Here is a tiny trained network, its code and every weight. The questions are about switching its units off for an input and a class, where a switched-off unit gives its printed mean instead of its output.

import numpy as np


def w(rows, s, z=0):
    codes = np.array(rows[::2]) - 128.0
    scale = np.full(codes.shape[1], s)
    scale[-1] = z or s
    return codes * scale


def f(y):
    return y / 2 * (1 + np.tanh(0.7978845608 * (y + 0.044715 * y**3)))


def log_softmax(a):
    a = a - a.max(-1, keepdims=True)
    return a - np.log(np.exp(a).sum(-1, keepdims=True))


def net(x, mask):
    res = np.array(x, float).reshape(1, 7) / 4 @ E
    y = f(res @ A[0][:, :-1].T + A[0][:, -1])
    res = res + np.where(mask, y, B[0][:, -1]) @ B[0][:, :-1]
    return log_softmax(res[-1] @ U[:, :-1].T + U[:, -1])


A, B = {}, {}
E = w([
[131,245,115,185,39,137,177,148],'x0',
[160,96,141,239,195,138,70,101],'x1',
[208,189,196,190,193,214,199,176],'x2',
[184,175,189,18,116,36,91,152],'x3',
[145,180,1,101,121,178,114,194],'x4',
[148,7,204,120,85,164,171,215],'x5',
[51,108,132,186,215,77,217,101],'x6',
],0.008)
A[0] = w([
[164,176,70,138,156,113,97,127,119],'N1',
[79,140,139,35,143,87,75,53,247],'N2',
[113,69,162,216,146,173,49,86,162],'N3',
[146,119,105,148,155,191,185,153,200],'N4',
[196,179,166,175,182,118,82,145,76],'N5',
[130,182,62,209,159,111,135,97,158],'N6',
[102,131,11,154,110,124,86,71,253],'N7',
[137,127,44,162,79,196,55,142,238],'N8',
[183,67,177,71,83,140,52,164,242],'N9',
[94,63,181,203,150,119,130,113,73],'N10',
[228,126,178,118,155,171,99,126,169],'N11',
[43,73,146,126,118,132,194,126,143],'N12',
[174,120,126,86,103,128,116,151,114],'N13',
[183,212,140,118,56,125,132,173,173],'N14',
],0.011,0.0031)
B[0] = w([
[109,105,109,84,108,88,142,66,183],'N1',
[110,142,60,133,138,4,78,82,248],'N2',
[101,156,74,197,129,172,109,70,232],'N3',
[133,104,153,127,156,138,74,118,202],'N4',
[112,84,174,90,180,133,165,156,190],'N5',
[132,106,129,89,103,110,162,109,221],'N6',
[111,136,144,97,142,137,82,115,233],'N7',
[118,136,114,146,160,210,60,96,221],'N8',
[164,97,182,103,82,116,186,188,249],'N9',
[94,163,89,169,107,112,123,78,222],'N10',
[133,95,157,139,145,163,156,219,202],'N11',
[164,133,129,114,86,152,72,130,201],'N12',
[126,117,147,102,87,120,112,138,171],'N13',
[122,170,136,116,67,153,127,167,222],'N14',
],0.013,0.012)
U = w([
[166,177,143,125,39,184,151,177,207],'0',
[203,71,170,2,84,35,170,166,71],'1',
[144,122,97,179,187,115,103,123,5],'2',
[136,96,165,91,218,183,110,163,188],'3',
[110,185,34,103,112,73,46,39,182],'4',
[90,91,129,166,180,81,246,115,17],'5',
],0.0085,0.0025)

Each question gives the input, the list of numbers given to net, and the class t.
The units are the neurons (one row each of A and B). Each row of codes is followed by its name. A weight is (code - 128) times the scale printed after its matrix; where a second scale follows, it is the last column's (A, B and U).
mask holds one flag per neuron, in row order. A switched-off neuron (its flag False) gives its mean, the last column of its row in B, instead of its output. The means were averaged over made-up inputs and are rounded, as every weight is.
A unit's drop is (log p(t) with every unit on - log p(t) with that unit switched off) / (log p(t) with every unit on - log p(t) with every unit switched off).
The circuit of an input: a set's keep is (log p(t) with only the set's units on - log p(t) with every unit switched off) / (log p(t) with every unit on - log p(t) with every unit switched off). Starting from the 12 units with the biggest drops (on a tie, the unit counted first), units are removed one at a time, each time the one whose removal leaves the highest keep (on an exact tie, the one counted first), for as long as the keep stays at least 0.8.
circuit, biggest first: the units of the circuit, biggest drop first
most important unit: the unit with the biggest drop
k most important neurons: the k neurons with the biggest drops, biggest first
drop of u: that unit's drop, to one decimal
input [7,0,8,-5,-6,-8,4], class 5: most important unit : N5
input [-4,-1,8,1,4,-3,8], class 3: 2 most important neurons : N4, N2
input [4,0,8,-5,2,-5,2], class 3: circuit, biggest first : N4, N5
input [5,-6,-6,2,8,8,8], class 0: 2 most important neurons : N2, N9
input [4,-2,0,3,-1,0,7], class 0: 4 most important neurons : N2, N1, N3, N10
input [-1,-1,8,2,4,-1,2], class 3: 2 most important neurons : N9, N2
input [-4,2,-4,-7,7,6,-5], class 3: 2 most important neurons : N2, N8
input [-2,5,5,-2,-6,3,6], class 2: 2 most important neurons : N2, N5
input [7,-7,5,5,-6,-7,-8], class 1: 3 most important neurons : N3, N8, N5
input [5,1,-2,-2,8,3,8], class 3: circuit, biggest first : N2, N4
input [7,5,1,1,2,-6,-8], class 0: 2 most important neurons : N14, N2
input [-3,7,7,-1,3,-4,2], class 3: 3 most important neurons : N5, N2, N4
input [8,4,6,7,-7,6,-4], class 1: 2 most important neurons : N5, N3
input [-7,5,1,5,7,1,6], class 3: 3 most important neurons : N2, N9, N10
input [7,-6,-6,-4,2,4,1], class 0: 3 most important neurons : N2, N10, N3
input [0,7,5,4,7,2,-4], class 3: circuit, biggest first : N5
input [-1,-1,4,-3,1,4,4], class 2: 4 most important neurons : N9, N2, N14, N5
input [-4,-3,3,-6,4,1,-1], class 3: drop of N10 : 0.2
input [7,3,-6,2,-1,6,4], class 0: drop of N2 : 2.2
input [-7,-5,-4,3,4,1,-6], class 1: circuit, biggest first : N9
input [0,1,6,-8,-5,-5,-3], class 2: drop of N1 : 0.1
